Below are the code and all the weights of a small trained network. Each question names an input and a class and asks about switching units off, where a switched-off unit gives its printed mean instead of its output.

import numpy as np


def w(rows, s, z=0):
    codes = np.array(rows[::2]) - 128.0
    scale = np.full(codes.shape[1], s)
    scale[-1] = z or s
    return codes * scale


def norm(h):
    return h / np.sqrt((h * h).mean(-1, keepdims=True) + 1e-5)


def f(y):
    return y / 2 * (1 + np.tanh(0.7978845608 * (y + 0.044715 * y**3)))


def log_softmax(a):
    a = a - a.max(-1, keepdims=True)
    return a - np.log(np.exp(a).sum(-1, keepdims=True))


def net(x, mask):
    res = np.array(x, float).reshape(1, 2) / 4 @ E
    u = 0
    for l in range(4):
        y = f(norm(res) @ A[l][:, :-1].T + A[l][:, -1])
        res = res + np.where(mask[u : u + 8], y, B[l][:, -1]) @ B[l][:, :-1]
        u += 8
    return log_softmax(norm(res)[-1] @ U[:, :-1].T + U[:, -1])


A, B = {}, {}
E = w([
[94,92,113,129,112,53,126,125,74,30,64],'x0',
[106,172,126,129,157,98,134,2,236,176,153],'x1',
],0.0078)
A[0] = w([
[137,154,148,131,150,122,143,150,130,75,104,202],'L0N1',
[112,133,115,135,132,110,117,226,91,3,111,85],'L0N2',
[111,126,105,124,107,84,126,199,76,75,99,14],'L0N3',
[111,146,81,145,123,101,95,148,105,66,124,93],'L0N4',
[136,125,118,133,124,240,125,254,117,237,147,9],'L0N5',
[140,123,146,117,106,108,135,133,118,51,124,117],'L0N6',
[102,173,64,140,112,178,99,128,185,207,157,68],'L0N7',
[138,94,161,142,122,77,141,103,74,149,122,79],'L0N8',
],0.0079,0.0014)
B[0] = w([
[79,161,123,105,117,109,151,174,99,132,106,151],'L0N1',
[124,28,181,84,142,92,196,111,90,228,83,245],'L0N2',
[147,87,216,132,138,136,136,83,50,179,112,216],'L0N3',
[136,91,94,77,169,139,141,125,111,48,75,175],'L0N4',
[144,254,28,144,134,216,72,177,206,23,186,223],'L0N5',
[132,103,118,105,167,128,123,145,98,51,93,173],'L0N6',
[142,54,144,124,168,94,149,111,106,170,93,194],'L0N7',
[166,139,111,129,82,198,145,123,96,72,106,143],'L0N8',
],0.0099,0.011)
A[1] = w([
[86,162,188,115,82,104,122,131,122,215,180,57],'L1N1',
[126,67,147,179,114,48,108,193,120,183,152,41],'L1N2',
[163,236,96,144,111,250,91,197,176,120,210,2],'L1N3',
[79,172,158,109,139,126,120,150,152,126,174,141],'L1N4',
[105,128,161,156,124,86,96,161,104,178,164,129],'L1N5',
[103,73,175,160,61,53,104,220,36,148,127,198],'L1N6',
[57,145,68,132,94,27,91,126,143,5,109,63],'L1N7',
[94,206,108,82,141,154,113,214,169,137,165,14],'L1N8',
],0.011,0.0009)
B[1] = w([
[130,65,121,139,106,70,104,131,73,167,128,136],'L1N1',
[111,173,127,141,135,140,109,63,123,150,156,148],'L1N2',
[182,141,7,128,214,219,63,142,94,141,135,247],'L1N3',
[113,103,100,117,149,97,84,130,91,131,166,139],'L1N4',
[161,86,117,150,96,97,135,157,156,147,137,127],'L1N5',
[49,102,144,44,150,52,123,133,107,95,110,208],'L1N6',
[109,223,128,163,67,183,115,127,112,88,158,186],'L1N7',
[144,93,115,137,150,131,82,207,118,162,230,183],'L1N8',
],0.012,0.013)
A[2] = w([
[100,174,114,149,102,115,115,167,179,95,146,56],'L2N1',
[147,53,190,120,114,121,180,156,62,123,69,215],'L2N2',
[136,64,152,88,155,99,170,143,126,74,77,163],'L2N3',
[162,104,137,165,113,137,150,229,199,75,197,147],'L2N4',
[106,244,178,121,77,177,137,157,195,121,173,10],'L2N5',
[180,91,200,148,88,158,195,90,129,134,151,35],'L2N6',
[135,158,159,105,146,141,138,181,211,112,148,50],'L2N7',
[149,91,187,122,142,102,165,83,178,227,117,123],'L2N8',
],0.011,0.0013)
B[2] = w([
[177,106,135,153,67,144,115,93,147,71,122,152],'L2N1',
[35,170,133,1,146,121,108,111,74,61,65,253],'L2N2',
[111,113,155,82,131,156,189,193,96,35,108,227],'L2N3',
[86,206,88,35,223,170,88,4,162,255,113,147],'L2N4',
[174,169,159,214,50,169,193,83,157,62,97,173],'L2N5',
[95,123,100,130,91,99,100,103,112,144,93,138],'L2N6',
[187,70,90,156,112,146,118,127,103,133,88,128],'L2N7',
[151,46,126,151,162,50,184,139,223,130,82,207],'L2N8',
],0.0085,0.013)
A[3] = w([
[103,185,163,172,103,146,123,134,136,135,178,118],'L3N1',
[90,118,109,125,120,66,99,114,109,175,117,130],'L3N2',
[151,104,215,98,142,147,129,90,115,155,156,60],'L3N3',
[108,179,205,115,143,199,176,118,109,180,153,5],'L3N4',
[176,104,173,138,102,162,165,196,146,116,173,53],'L3N5',
[102,105,146,130,36,52,67,160,68,154,245,50],'L3N6',
[154,123,187,117,107,142,114,198,153,129,186,121],'L3N7',
[148,59,203,158,93,128,151,128,40,158,116,127],'L3N8',
],0.013,0.0014)
B[3] = w([
[141,136,168,154,96,158,162,120,152,105,113,196],'L3N1',
[182,114,140,178,87,145,142,153,168,137,171,197],'L3N2',
[147,93,105,141,130,102,139,161,107,73,128,163],'L3N3',
[128,113,122,148,156,109,130,126,159,88,140,127],'L3N4',
[127,130,98,138,162,104,117,98,134,109,124,117],'L3N5',
[112,181,221,133,88,121,100,145,61,248,135,101],'L3N6',
[113,135,119,94,165,122,94,85,162,139,122,114],'L3N7',
[64,188,70,69,175,125,118,135,204,79,132,255],'L3N8',
],0.013,0.0051)
U = w([
[67,172,223,142,67,87,51,148,62,253,202,3],'0',
[111,217,181,217,20,171,131,68,148,61,141,126],'1',
[20,100,189,10,153,95,133,150,42,80,80,195],'2',
[142,36,151,191,148,29,142,100,241,227,145,139],'3',
[154,161,36,134,217,223,13,175,119,192,215,173],'4',
],0.0077,0.004)

Each question gives the input, the list of numbers given to net, and the class t.
The units are the neurons (one row each of A and B). Each row of codes is followed by its name. A weight is (code - 128) times the scale printed after its matrix; where a second scale follows, it is the last column's (A, B and U).
mask holds one flag per neuron, layer by layer. A switched-off neuron (its flag False) gives its mean, the last column of its row in B, instead of its output. The means were averaged over made-up inputs and are rounded, as every weight is.
A unit's drop is (log p(t) with every unit on - log p(t) with that unit switched off) / (log p(t) with every unit on - log p(t) with every unit switched off).
top k neurons: the k neurons with the biggest drops, biggest first
top k neurons in layer l: the k neurons of layer l with the biggest drops, biggest first
drop of u: that unit's drop, to one decimal
input [-1,-5], class 4: top 4 neurons => L0N5, L0N7, L2N2, L1N6
input [3,4], class 1: top 3 neurons => L0N2, L0N5, L0N3
input [3,2], class 1: top 2 neurons => L0N2, L0N3
input [1,2], class 1: top 2 neurons => L0N5, L0N7
input [4,4], class 1: top 2 neurons => L0N2, L0N5
input [3,6], class 1: top 2 neurons => L0N2, L0N3
input [-6,4], class 3: top neuron => L0N7
input [-5,4], class 3: top 3 neurons => L0N7, L0N5, L1N3
input [-8,6], class 3: top 3 neurons => L0N7, L0N5, L1N3
input [4,7], class 1: top 3 neurons => L0N2, L0N3, L0N5
input [-6,6], class 3: top 2 neurons => L0N5, L0N7
input [0,3], class 3: top 2 neurons => L0N5, L1N3
input [4,8], class 1: top 2 neurons in layer 0 => L0N2, L0N3
input [-3,8], class 3: drop of L0N5 => 0.7
input [-3,-6], class 4: drop of L3N8 => 0.0
input [-2,-6], class 4: drop of L0N5 => 4.0
input [6,5], class 1: drop of L0N2 => 0.3
input [4,3], class 1: top neuron in layer 1 => L1N7
